Below are the code and all the weights of a small trained network. Each question names an input and a target symbol and asks about switching units off, where a switched-off unit gives its printed mean instead of its output.

import numpy as np


def w(rows, s, z=0):
    codes = np.array(rows[::2]) - 128.0
    scale = np.full(codes.shape[1], s)
    scale[-1] = z or s
    return codes * scale


def f(y):
    return y / 2 * (1 + np.tanh(0.7978845608 * (y + 0.044715 * y**3)))


def softmax(a):
    e = np.exp(a - a.max(-1, keepdims=True))
    return e / e.sum(-1, keepdims=True)


def log_softmax(a):
    a = a - a.max(-1, keepdims=True)
    return a - np.log(np.exp(a).sum(-1, keepdims=True))


def net(x, mask):
    ids = ['ΓΘΣΩβζμπψ'.index(c) for c in x.split()]
    T = len(ids)
    res = E[ids] + P[:T]
    r = res
    for j in range(3):
        rows = slice(4 * j, 4 * j + 4)
        q, k, v = (r @ M[0][rows].T for M in (Q, K, V))
        z = softmax(np.where(np.tri(T) > 0, q @ k.T / 4**0.5, -1e9)) @ v
        o = O[0][rows]
        res = res + np.where(mask[j], z, o[:, -1]) @ o[:, :-1]
    y = f(res @ A[0][:, :-1].T + A[0][:, -1])
    res = res + np.where(mask[3:7], y, B[0][:, -1]) @ B[0][:, :-1]
    return log_softmax(res[-1] @ U[:, :-1].T + U[:, -1])


Q, K, V, O, A, B = {}, {}, {}, {}, {}, {}
E = w([
[66,94,118],'Γ',
[134,13,145],'Θ',
[132,17,143],'Σ',
[134,17,145],'Ω',
[114,118,210],'β',
[132,123,117],'ζ',
[123,150,165],'μ',
[80,223,186],'π',
[164,78,8],'ψ',
],0.014)
P = w([
[65,60,103],'0',
[93,74,108],'1',
[112,93,114],'2',
[135,111,121],'3',
[155,128,127],'4',
[177,143,129],'5',
[197,160,131],'6',
[217,177,136],'7',
[234,191,138],'8',
[254,207,142],'9',
],0.013)
Q[0] = w([
[72,149,149],'h1',
[124,129,219],'h1',
[187,39,131],'h1',
[103,171,88],'h1',
[173,85,132],'h2',
[146,119,108],'h2',
[134,97,253],'h2',
[137,129,98],'h2',
[138,104,230],'h3',
[139,112,95],'h3',
[105,148,155],'h3',
[69,169,96],'h3',
],0.034)
K[0] = w([
[110,52,173],'h1',
[212,81,154],'h1',
[179,246,110],'h1',
[68,92,124],'h1',
[193,144,115],'h2',
[138,126,104],'h2',
[175,160,252],'h2',
[124,121,96],'h2',
[180,184,200],'h3',
[132,136,80],'h3',
[115,123,181],'h3',
[70,104,162],'h3',
],0.03)
V[0] = w([
[171,81,134],'h1',
[148,107,110],'h1',
[161,88,166],'h1',
[147,103,245],'h1',
[175,115,46],'h2',
[181,96,144],'h2',
[53,179,61],'h2',
[181,99,136],'h2',
[85,205,20],'h3',
[107,58,84],'h3',
[138,111,168],'h3',
[89,211,33],'h3',
],0.012)
O[0] = w([
[148,137,70,187],'h1',
[117,151,76,152],'h1',
[166,118,100,183],'h1',
[217,53,214,174],'h1',
[173,126,39,127],'h2',
[90,155,78,198],'h2',
[221,75,181,1],'h2',
[92,157,70,191],'h2',
[8,151,172,24],'h3',
[126,197,90,189],'h3',
[154,120,112,152],'h3',
[13,140,173,20],'h3',
],0.016,0.0044)
A[0] = w([
[183,205,150,162],'n1',
[146,208,142,144],'n2',
[181,251,179,144],'n3',
[108,137,134,2],'n4',
],0.024,0.0062)
B[0] = w([
[50,220,223,250],'n1',
[222,68,255,182],'n2',
[116,4,46,178],'n3',
[203,100,177,140],'n4',
],0.0094,0.015)
U = w([
[2,198,214,253],'Γ',
[199,203,240,28],'Θ',
[159,220,156,64],'Σ',
[169,215,146,2],'Ω',
[208,37,70,99],'β',
[140,210,136,139],'ζ',
[105,157,176,204],'μ',
[65,49,191,132],'π',
[61,108,52,212],'ψ',
],0.0078,0.0043)

Each question gives the input, a string of symbols that net reads in full, and the target symbol t.
The units are the heads (4 rows each of Q, K, V and O) and the neurons (one row each of A and B). Each row of codes is followed by its name. A weight is (code - 128) times the scale printed after its matrix; where a second scale follows, it is the last column's (O, A, B and U).
mask holds one flag per unit, heads first, then neurons. A switched-off unit (its flag False) gives its mean, the last column of its rows in O or B, instead of its output. The means were averaged over made-up inputs and are rounded, as every weight is.
A unit's drop is (log p(t) with every unit on - log p(t) with that unit switched off) / (log p(t) with every unit on - log p(t) with every unit switched off).
The circuit of an input: a set's keep is (log p(t) with only the set's units on - log p(t) with every unit switched off) / (log p(t) with every unit on - log p(t) with every unit switched off). Starting from all 7 units, units are removed one at a time, each time the one whose removal leaves the highest keep (on an exact tie, the one counted first), for as long as the keep stays at least 0.8.
units of the circuit, in order: the units of the circuit, biggest drop first
unit that matters most: the unit with the biggest drop
k most important neurons: the k neurons with the biggest drops, biggest first
heads that matter: for each layer, one digit per head in row order, 1 if its drop is at least 0.15 and else 0, layers parted by /
input ζ π ζ ψ π μ Θ, target π: units of the circuit, in order -> (h1 h3)
input Θ Σ μ Σ, target β: unit that matters most -> n1
input Σ ψ Θ Γ π Γ β π ψ, target π: units of the circuit, in order -> (h3 n3 n2)
input π Σ Θ μ Θ, target β: heads that matter -> 000
input Θ Θ Θ β, target Θ: units of the circuit, in order -> (n1 h3)
input Ω Σ Σ Σ, target Ω: units of the circuit, in order -> (h3 n1 h2)
input ζ Γ Ω ψ Γ π Θ ζ, target π: heads that matter -> 101
input Ω Γ Θ Σ ζ Θ, target ψ: heads that matter -> 010
input μ μ Ω Θ β Ω, target Θ: units of the circuit, in order -> (h3 n1 h1)
input ζ ψ Ω Γ Θ Γ μ μ Γ Σ, target β: units of the circuit, in order -> (h3 n1)
input μ Θ π Γ Θ β μ Ω, target β: units of the circuit, in order -> (n1 h3)
input Σ Θ Γ Σ Θ Θ Γ Θ Θ, target Ω: heads that matter -> 011
input μ μ Θ Θ Θ Γ β β Σ, target Θ: units of the circuit, in order -> (n1 h1)
input π μ Σ β π Θ, target π: heads that matter -> 001
input μ Σ ψ π ζ Γ Σ, target ψ: heads that matter -> 010
input μ ψ Σ Θ μ μ Γ ψ Θ, target Γ: heads that matter -> 001
input Σ Σ μ Θ β Θ, target Θ: units of the circuit, in order -> (h3 h1 n1)
input Σ ψ Θ Σ ζ ζ Ω, target ψ: units of the circuit, in order -> (h2 n2)
input ζ Θ μ Θ Θ Θ Γ β Ω, target Θ: units of the circuit, in order -> (n1 h1)
input ζ ψ Θ π Σ, target π: units of the circuit, in order -> (h3 h2)
input μ Ω Θ μ μ ζ Σ Σ, target ψ: unit that matters most -> h2
input Γ Θ Θ, target Ω: heads that matter -> 001
input β μ ζ Γ β Γ Σ, target Θ: units of the circuit, in order -> (n1 h3)
input Γ Γ Σ, target ζ: 2 most important neurons -> (n3 n1)
input μ Θ Ω Ω Σ Θ, target Σ: heads that matter -> 011
